Here is a tiny trained network, its code and every weight. The questions are about switching its units off for an input and a target symbol, where a switched-off unit gives its printed mean instead of its output.

import numpy as np


def w(rows, s, z=0):
    codes = np.array(rows[::2]) - 128.0
    scale = np.full(codes.shape[1], s)
    scale[-1] = z or s
    return codes * scale


def norm(h):
    return h / np.sqrt((h * h).mean(-1, keepdims=True) + 1e-5)


def f(y):
    return np.maximum(y, 0)


def softmax(a):
    e = np.exp(a - a.max(-1, keepdims=True))
    return e / e.sum(-1, keepdims=True)


def log_softmax(a):
    a = a - a.max(-1, keepdims=True)
    return a - np.log(np.exp(a).sum(-1, keepdims=True))


def net(x, mask):
    ids = ['Ωαδζθλπ'.index(c) for c in x.split()]
    T = len(ids)
    res = E[ids] + P[:T]
    u = 0
    for l in range(3):
        q, k, v = (norm(res) @ M[l].T for M in (Q, K, V))
        z = softmax(np.where(np.tri(T) > 0, q @ k.T / 3**0.5, -1e9)) @ v
        res = res + np.where(mask[u], z, O[l][:, -1]) @ O[l][:, :-1]
        u += 1
        y = f(norm(res) @ A[l][:, :-1].T + A[l][:, -1])
        res = res + np.where(mask[u : u + 8], y, B[l][:, -1]) @ B[l][:, :-1]
        u += 8
    return log_softmax(norm(res)[-1] @ U[:, :-1].T + U[:, -1])


Q, K, V, O, A, B = {}, {}, {}, {}, {}, {}
E = w([
[124,128,230],'Ω',
[129,160,243],'α',
[31,152,36],'δ',
[160,248,94],'ζ',
[91,125,77],'θ',
[76,100,135],'λ',
[133,110,117],'π',
],0.011)
P = w([
[147,123,116],'0',
[141,134,146],'1',
[5,215,176],'2',
[138,119,104],'3',
[135,133,131],'4',
[111,123,162],'5',
[143,123,110],'6',
[138,132,132],'7',
[123,114,159],'8',
[111,161,144],'9',
[129,158,89],'10',
[137,101,156],'11',
[147,128,116],'12',
],0.018)
Q[0] = w([
[89,155,121],'L0H1',
[157,134,191],'L0H1',
[254,165,118],'L0H1',
],0.0096)
K[0] = w([
[143,103,111],'L0H1',
[194,213,157],'L0H1',
[112,254,117],'L0H1',
],0.0068)
V[0] = w([
[107,132,104],'L0H1',
[122,138,75],'L0H1',
[251,56,125],'L0H1',
],0.0027)
O[0] = w([
[133,212,84,77],'L0H1',
[110,150,96,15],'L0H1',
[2,114,86,254],'L0H1',
],0.0028,0.00029)
A[0] = w([
[234,92,91,1],'L0N1',
[93,228,144,71],'L0N2',
[83,226,93,90],'L0N3',
[198,161,200,140],'L0N4',
[97,251,181,71],'L0N5',
[160,208,116,63],'L0N6',
[174,155,184,134],'L0N7',
[191,254,98,47],'L0N8',
],0.0068,0.0046)
B[0] = w([
[78,2,84,174],'L0N1',
[213,74,116,194],'L0N2',
[108,122,49,212],'L0N3',
[61,112,182,253],'L0N4',
[189,37,46,235],'L0N5',
[41,88,115,149],'L0N6',
[96,132,163,219],'L0N7',
[19,120,166,168],'L0N8',
],0.0065,0.0026)
Q[1] = w([
[1,101,187],'L1H1',
[179,79,84],'L1H1',
[69,125,210],'L1H1',
],0.0073)
K[1] = w([
[2,157,101],'L1H1',
[153,32,163],'L1H1',
[80,214,121],'L1H1',
],0.0073)
V[1] = w([
[127,164,142],'L1H1',
[2,191,111],'L1H1',
[38,131,230],'L1H1',
],0.0042)
O[1] = w([
[125,110,151,112],'L1H1',
[149,156,254,252],'L1H1',
[162,113,142,234],'L1H1',
],0.0071,0.0029)
A[1] = w([
[114,125,189,115],'L1N1',
[160,164,141,52],'L1N2',
[30,57,147,34],'L1N3',
[150,135,128,51],'L1N4',
[180,100,142,229],'L1N5',
[67,254,71,229],'L1N6',
[142,101,195,3],'L1N7',
[74,95,145,15],'L1N8',
],0.0086,0.0016)
B[1] = w([
[123,77,88,230],'L1N1',
[136,90,150,129],'L1N2',
[71,198,160,252],'L1N3',
[123,122,127,128],'L1N4',
[106,150,71,185],'L1N5',
[73,51,254,211],'L1N6',
[137,128,79,216],'L1N7',
[100,143,155,183],'L1N8',
],0.0081,0.0046)
Q[2] = w([
[196,194,223],'L2H1',
[2,112,9],'L2H1',
[55,108,88],'L2H1',
],0.0058)
K[2] = w([
[2,152,30],'L2H1',
[202,107,225],'L2H1',
[156,170,189],'L2H1',
],0.006)
V[2] = w([
[51,248,152],'L2H1',
[102,112,62],'L2H1',
[110,187,2],'L2H1',
],0.0044)
O[2] = w([
[246,62,108,203],'L2H1',
[97,147,26,103],'L2H1',
[28,78,3,3],'L2H1',
],0.0041,0.0032)
A[2] = w([
[131,134,130,78],'L2N1',
[173,115,2,251],'L2N2',
[101,67,173,94],'L2N3',
[105,100,123,110],'L2N4',
[163,121,57,179],'L2N5',
[216,108,58,171],'L2N6',
[184,142,78,49],'L2N7',
[106,107,142,37],'L2N8',
],0.0096,0.0023)
B[2] = w([
[152,123,144,128],'L2N1',
[209,255,22,183],'L2N2',
[170,85,77,254],'L2N3',
[153,136,114,154],'L2N4',
[144,197,65,159],'L2N5',
[102,178,50,169],'L2N6',
[42,81,88,141],'L2N7',
[130,110,125,155],'L2N8',
],0.0073,0.0056)
U = w([
[156,118,193,112],'Ω',
[210,126,189,113],'α',
[38,32,94,77],'δ',
[102,133,208,107],'ζ',
[175,1,96,99],'θ',
[60,230,219,142],'λ',
[166,178,78,253],'π',
],0.0086,0.0051)

Each question gives the input, a string of symbols that net reads in full, and the target symbol t.
The units are the heads (3 rows each of Q, K, V and O) and the neurons (one row each of A and B). Each row of codes is followed by its name. A weight is (code - 128) times the scale printed after its matrix; where a second scale follows, it is the last column's (O, A, B and U).
mask holds one flag per unit, layer by layer, with each layer's heads first. A switched-off unit (its flag False) gives its mean, the last column of its rows in O or B, instead of its output. The means were averaged over made-up inputs and are rounded, as every weight is.
A unit's drop is (log p(t) with every unit on - log p(t) with that unit switched off) / (log p(t) with every unit on - log p(t) with every unit switched off).
The circuit of an input: a set's keep is (log p(t) with only the set's units on - log p(t) with every unit switched off) / (log p(t) with every unit on - log p(t) with every unit switched off). Starting from the 12 units with the biggest drops (on a tie, the unit counted first), units are removed one at a time, each time the one whose removal leaves the highest keep (on an exact tie, the one counted first), for as long as the keep stays at least 0.8.
circuit, biggest first: the units of the circuit, biggest drop first
most important unit: the unit with the biggest drop
top k neurons: the k neurons with the biggest drops, biggest first
k most important neurons of layer l: the k neurons of layer l with the biggest drops, biggest first
drop when u is switched off: that unit's drop, to one decimal
input λ Ω π λ π α Ω Ω δ, target λ: circuit, biggest first -> L1N3
input π π λ α π λ λ, target λ: circuit, biggest first -> L1N3; L0N5
input π π π π Ω π π λ δ θ, target θ: top 3 neurons -> L1N6; L0N2; L0N5
input π π λ π π π δ π π π θ, target δ: top 2 neurons -> L1N6; L0N5
input π π λ π π π λ π π α ζ, target δ: top 3 neurons -> L0N8; L1N6; L1N3
input λ α π θ Ω θ π π Ω λ π δ, target λ: circuit, biggest first -> L1N3; L1N1
input λ π π π θ π π π λ π α, target δ: circuit, biggest first -> L0N8; L0N5; L0N6
input π λ α π π π π π δ π, target π: top 2 neurons -> L0N5; L2N2
input π δ π α λ λ λ λ Ω λ θ λ λ, target λ: top 2 neurons -> L1N3; L1N6
input α π α π π π π π α π λ ζ, target λ: top 4 neurons -> L0N8; L0N6; L1N3; L1N6
input λ π α α θ π π π π π π, target δ: 2 most important neurons of layer 1 -> L1N6; L1N3
input π π α δ δ λ λ λ α π Ω, target θ: 3 most important neurons of layer 0 -> L0N2; L0N5; L0N1
input π π π π π, target δ: top 2 neurons -> L0N1; L1N3
input Ω λ Ω π π δ π π θ λ Ω, target δ: most important unit -> L0N8
input λ λ Ω π α π π π λ π π ζ, target λ: 3 most important neurons of layer 0 -> L0N8; L0N6; L0N4
input α π π λ δ π π π θ, target λ: drop when L1N6 is switched off -> 0.2
input λ λ λ π α π λ π π π ζ, target δ: drop when L0N1 is switched off -> -0.1
input π ζ α α π θ, target λ: drop when L1N7 is switched off -> 0.0
input π θ ζ Ω λ π Ω α π π, target π: drop when L0N5 is switched off -> 1.6
